Below are the code and all the weights of a small trained network. Each question names an input and a class and asks about switching units off, where a switched-off unit gives its printed mean instead of its output.

import numpy as np


def w(rows, s, z=0):
    codes = np.array(rows[::2]) - 128.0
    scale = np.full(codes.shape[1], s)
    scale[-1] = z or s
    return codes * scale


def f(y):
    return np.maximum(y, 0)


def log_softmax(a):
    a = a - a.max(-1, keepdims=True)
    return a - np.log(np.exp(a).sum(-1, keepdims=True))


def net(x, mask):
    res = np.array(x, float).reshape(1, 2) / 4 @ E
    y = f(res @ A[0][:, :-1].T + A[0][:, -1])
    res = res + np.where(mask, y, B[0][:, -1]) @ B[0][:, :-1]
    return log_softmax(res[-1] @ U[:, :-1].T + U[:, -1])


A, B = {}, {}
E = w([
[105,121,155,156,95,224,149,39,67,149],'x0',
[40,205,215,86,10,141,32,117,171,68],'x1',
],0.011)
A[0] = w([
[204,89,7,145,207,84,167,159,136,136,170],'N1',
[219,77,42,162,229,124,181,150,96,183,253],'N2',
[167,35,83,201,153,137,241,89,49,242,114],'N3',
[90,159,147,137,81,162,131,76,65,116,250],'N4',
[138,130,118,194,121,152,173,80,67,154,218],'N5',
[107,172,128,58,105,113,70,186,231,50,246],'N6',
],0.011,0.0043)
B[0] = w([
[159,182,81,187,98,125,152,160,161,154,230],'N1',
[155,177,114,156,138,147,252,156,170,135,253],'N2',
[43,134,92,117,177,130,171,205,100,144,240],'N3',
[158,99,175,125,114,105,96,101,131,116,184],'N4',
[198,106,134,129,178,119,129,118,96,167,182],'N5',
[82,157,132,135,120,144,121,172,183,94,205],'N6',
],0.017,0.025)
U = w([
[147,229,30,205,129,145,192,178,186,153,103],'0',
[51,139,6,18,77,123,127,129,61,130,2],'1',
[167,42,116,93,183,64,90,129,80,205,176],'2',
[2,167,151,104,83,131,87,166,190,63,165],'3',
[113,97,97,126,212,157,185,163,78,155,57],'4',
[210,66,163,126,59,114,72,36,121,119,141],'5',
],0.01,0.0066)

Each question gives the input, the list of numbers given to net, and the class t.
The units are the neurons (one row each of A and B). Each row of codes is followed by its name. A weight is (code - 128) times the scale printed after its matrix; where a second scale follows, it is the last column's (A, B and U).
mask holds one flag per neuron, in row order. A switched-off neuron (its flag False) gives its mean, the last column of its row in B, instead of its output. The means were averaged over made-up inputs and are rounded, as every weight is.
A unit's drop is (log p(t) with every unit on - log p(t) with that unit switched off) / (log p(t) with every unit on - log p(t) with every unit switched off).
The circuit of an input: a set's keep is (log p(t) with only the set's units on - log p(t) with every unit switched off) / (log p(t) with every unit on - log p(t) with every unit switched off). Starting from all 6 units, units are removed one at a time, each time the one whose removal leaves the highest keep (on an exact tie, the one counted first), for as long as the keep stays at least 0.8.
circuit, biggest first: the units of the circuit, biggest drop first
top k neurons: the k neurons with the biggest drops, biggest first
drop when u is switched off: that unit's drop, to one decimal
input [7,8], class 5: circuit, biggest first => (N3 N4)
input [4,4], class 5: circuit, biggest first => (N3 N2)
input [5,1], class 5: top 2 neurons => (N3 N2)
input [7,7], class 5: top 2 neurons => (N3 N4)
input [2,3], class 3: top 2 neurons => (N2 N5)
input [5,5], class 5: top 2 neurons => (N3 N4)
input [3,2], class 5: top 2 neurons => (N3 N2)
input [8,7], class 5: top 2 neurons => (N3 N4)
input [-2,6], class 3: drop when N6 is switched off => 0.0
input [5,-1], class 4: drop when N1 is switched off => 0.2
input [5,3], class 5: drop when N3 is switched off => 0.1
input [4,1], class 5: top 2 neurons => (N3 N2)
